Below is a small trained network, with its code and all its weights. Each question gives an input and a class and asks what happens when units are switched off, that is, made to give their printed mean instead of their output.

import numpy as np


def w(rows, s, z=0):
    codes = np.array(rows[::2]) - 128.0
    scale = np.full(codes.shape[1], s)
    scale[-1] = z or s
    return codes * scale


def norm(h):
    return h / np.sqrt((h * h).mean(-1, keepdims=True) + 1e-5)


def f(y):
    return np.maximum(y, 0)


def log_softmax(a):
    a = a - a.max(-1, keepdims=True)
    return a - np.log(np.exp(a).sum(-1, keepdims=True))


def net(x, mask):
    res = np.array(x, float).reshape(1, 8) / 4 @ E
    u = 0
    for l in range(3):
        y = f(norm(res) @ A[l][:, :-1].T + A[l][:, -1])
        res = res + np.where(mask[u : u + 6], y, B[l][:, -1]) @ B[l][:, :-1]
        u += 6
    return log_softmax(norm(res)[-1] @ U[:, :-1].T + U[:, -1])


A, B = {}, {}
E = w([
[123,124,120,125],'x0',
[120,128,103,113],'x1',
[127,127,128,127],'x2',
[119,123,118,126],'x3',
[150,144,129,124],'x4',
[121,64,200,60],'x5',
[38,233,160,88],'x6',
[163,104,141,9],'x7',
],0.014)
A[0] = w([
[219,32,89,83,144],'L0N1',
[16,219,146,138,107],'L0N2',
[163,234,70,80,150],'L0N3',
[172,79,10,172,2],'L0N4',
[58,217,183,32,2],'L0N5',
[188,67,108,235,79],'L0N6',
],0.011,0.0033)
B[0] = w([
[53,27,149,199,254],'L0N1',
[34,128,242,157,247],'L0N2',
[14,75,190,168,202],'L0N3',
[213,121,142,200,191],'L0N4',
[150,213,77,5,248],'L0N5',
[192,104,76,175,226],'L0N6',
],0.015,0.0073)
A[1] = w([
[140,175,6,132,7],'L1N1',
[193,75,137,53,32],'L1N2',
[72,138,116,71,115],'L1N3',
[164,133,171,138,80],'L1N4',
[116,82,105,190,51],'L1N5',
[161,41,133,122,82],'L1N6',
],0.021,0.0016)
B[1] = w([
[105,87,193,195,140],'L1N1',
[5,112,169,90,178],'L1N2',
[231,106,193,194,240],'L1N3',
[148,112,91,118,143],'L1N4',
[219,115,81,78,255],'L1N5',
[18,81,153,82,249],'L1N6',
],0.019,0.0095)
A[2] = w([
[78,233,154,197,1],'L2N1',
[99,212,27,249,165],'L2N2',
[116,158,229,140,157],'L2N3',
[60,72,158,88,203],'L2N4',
[55,115,215,92,100],'L2N5',
[130,41,52,215,243],'L2N6',
],0.014,0.00085)
B[2] = w([
[97,64,179,164,185],'L2N1',
[100,43,165,171,152],'L2N2',
[155,131,64,162,230],'L2N3',
[169,162,139,91,215],'L2N4',
[153,142,32,151,249],'L2N5',
[126,252,136,76,226],'L2N6',
],0.023,0.012)
U = w([
[176,178,98,227,52],'0',
[156,157,81,64,65],'1',
[1,58,163,164,255],'2',
],0.015,0.003)

Each question gives the input, the list of numbers given to net, and the class t.
The units are the neurons (one row each of A and B). Each row of codes is followed by its name. A weight is (code - 128) times the scale printed after its matrix; where a second scale follows, it is the last column's (A, B and U).
mask holds one flag per neuron, layer by layer. A switched-off neuron (its flag False) gives its mean, the last column of its row in B, instead of its output. The means were averaged over made-up inputs and are rounded, as every weight is.
A unit's drop is (log p(t) with every unit on - log p(t) with that unit switched off) / (log p(t) with every unit on - log p(t) with every unit switched off).
The circuit of an input: a set's keep is (log p(t) with only the set's units on - log p(t) with every unit switched off) / (log p(t) with every unit on - log p(t) with every unit switched off). Starting from the 12 units with the biggest drops (on a tie, the unit counted first), units are removed one at a time, each time the one whose removal leaves the highest keep (on an exact tie, the one counted first), for as long as the keep stays at least 0.8.
circuit, biggest first: the units of the circuit, biggest drop first
top k neurons: the k neurons with the biggest drops, biggest first
k most important neurons of layer l: the k neurons of layer l with the biggest drops, biggest first
drop of u: that unit's drop, to one decimal
input [-2,3,2,4,1,2,-4,2], class 2: circuit, biggest first => [L1N6]
input [4,-8,7,-1,-3,1,0,2], class 2: 3 most important neurons of layer 1 => [L1N6 L1N2 L1N3]
input [-7,-4,4,6,-8,-5,-7,2], class 1: 2 most important neurons of layer 2 => [L2N6 L2N3]
input [-4,2,-6,5,-1,1,-6,-7], class 1: 2 most important neurons of layer 2 => [L2N6 L2N1]
input [7,-5,-8,-8,-6,-2,8,7], class 0: top 2 neurons => [L1N3 L1N6]
input [5,-8,-4,-4,3,-2,5,5], class 0: circuit, biggest first => [L1N5 L1N6]
input [-1,-3,-1,-3,-7,6,0,-1], class 1: top 4 neurons => [L2N4 L2N5 L2N1 L0N6]
input [-1,8,5,-5,-6,-4,7,8], class 0: 3 most important neurons of layer 1 => [L1N3 L1N6 L1N5]
input [-5,2,-7,-5,8,2,5,0], class 0: 3 most important neurons of layer 1 => [L1N3 L1N5 L1N6]
input [-5,-3,6,-5,6,3,7,0], class 0: 3 most important neurons of layer 1 => [L1N3 L1N5 L1N6]
input [2,2,-2,-2,2,-4,-6,2], class 1: 3 most important neurons of layer 1 => [L1N3 L1N6 L1N5]
input [7,-7,2,1,-1,4,-4,7], class 2: 2 most important neurons of layer 1 => [L1N6 L1N2]
input [5,1,5,1,-6,-6,4,4], class 0: 3 most important neurons of layer 1 => [L1N3 L1N6 L1N2]
input [6,-5,-2,4,4,1,-4,-8], class 1: circuit, biggest first => [L1N5]
input [1,-7,7,-3,-8,0,2,4], class 0: top 3 neurons => [L1N3 L1N5 L1N6]
input [2,-5,-3,-4,8,8,4,0], class 0: 3 most important neurons of layer 2 => [L2N3 L2N5 L2N6]
input [-6,7,-8,-5,2,8,6,-4], class 0: 3 most important neurons of layer 1 => [L1N3 L1N5 L1N6]
input [2,-5,-5,7,-3,2,-5,7], class 2: top 2 neurons => [L1N6 L1N2]
input [1,2,8,5,5,-3,-5,1], class 1: top 3 neurons => [L2N6 L1N3 L1N6]
input [-5,3,-7,0,-5,-4,8,-7], class 2: circuit, biggest first => [L2N1]
input [5,-5,2,-7,-7,-5,-5,4], class 1: 2 most important neurons of layer 1 => [L1N3 L1N6]
input [5,-5,1,-3,-6,-1,2,-4], class 2: 3 most important neurons of layer 0 => [L0N1 L0N5 L0N3]
input [-7,-3,-8,-4,2,-1,2,6], class 0: drop of L0N3 => 0.2
input [-2,-6,-4,7,-6,2,-1,-1], class 1: drop of L0N5 => 0.2
input [4,-6,4,-2,7,7,-6,-8], class 1: drop of L2N6 => 0.2
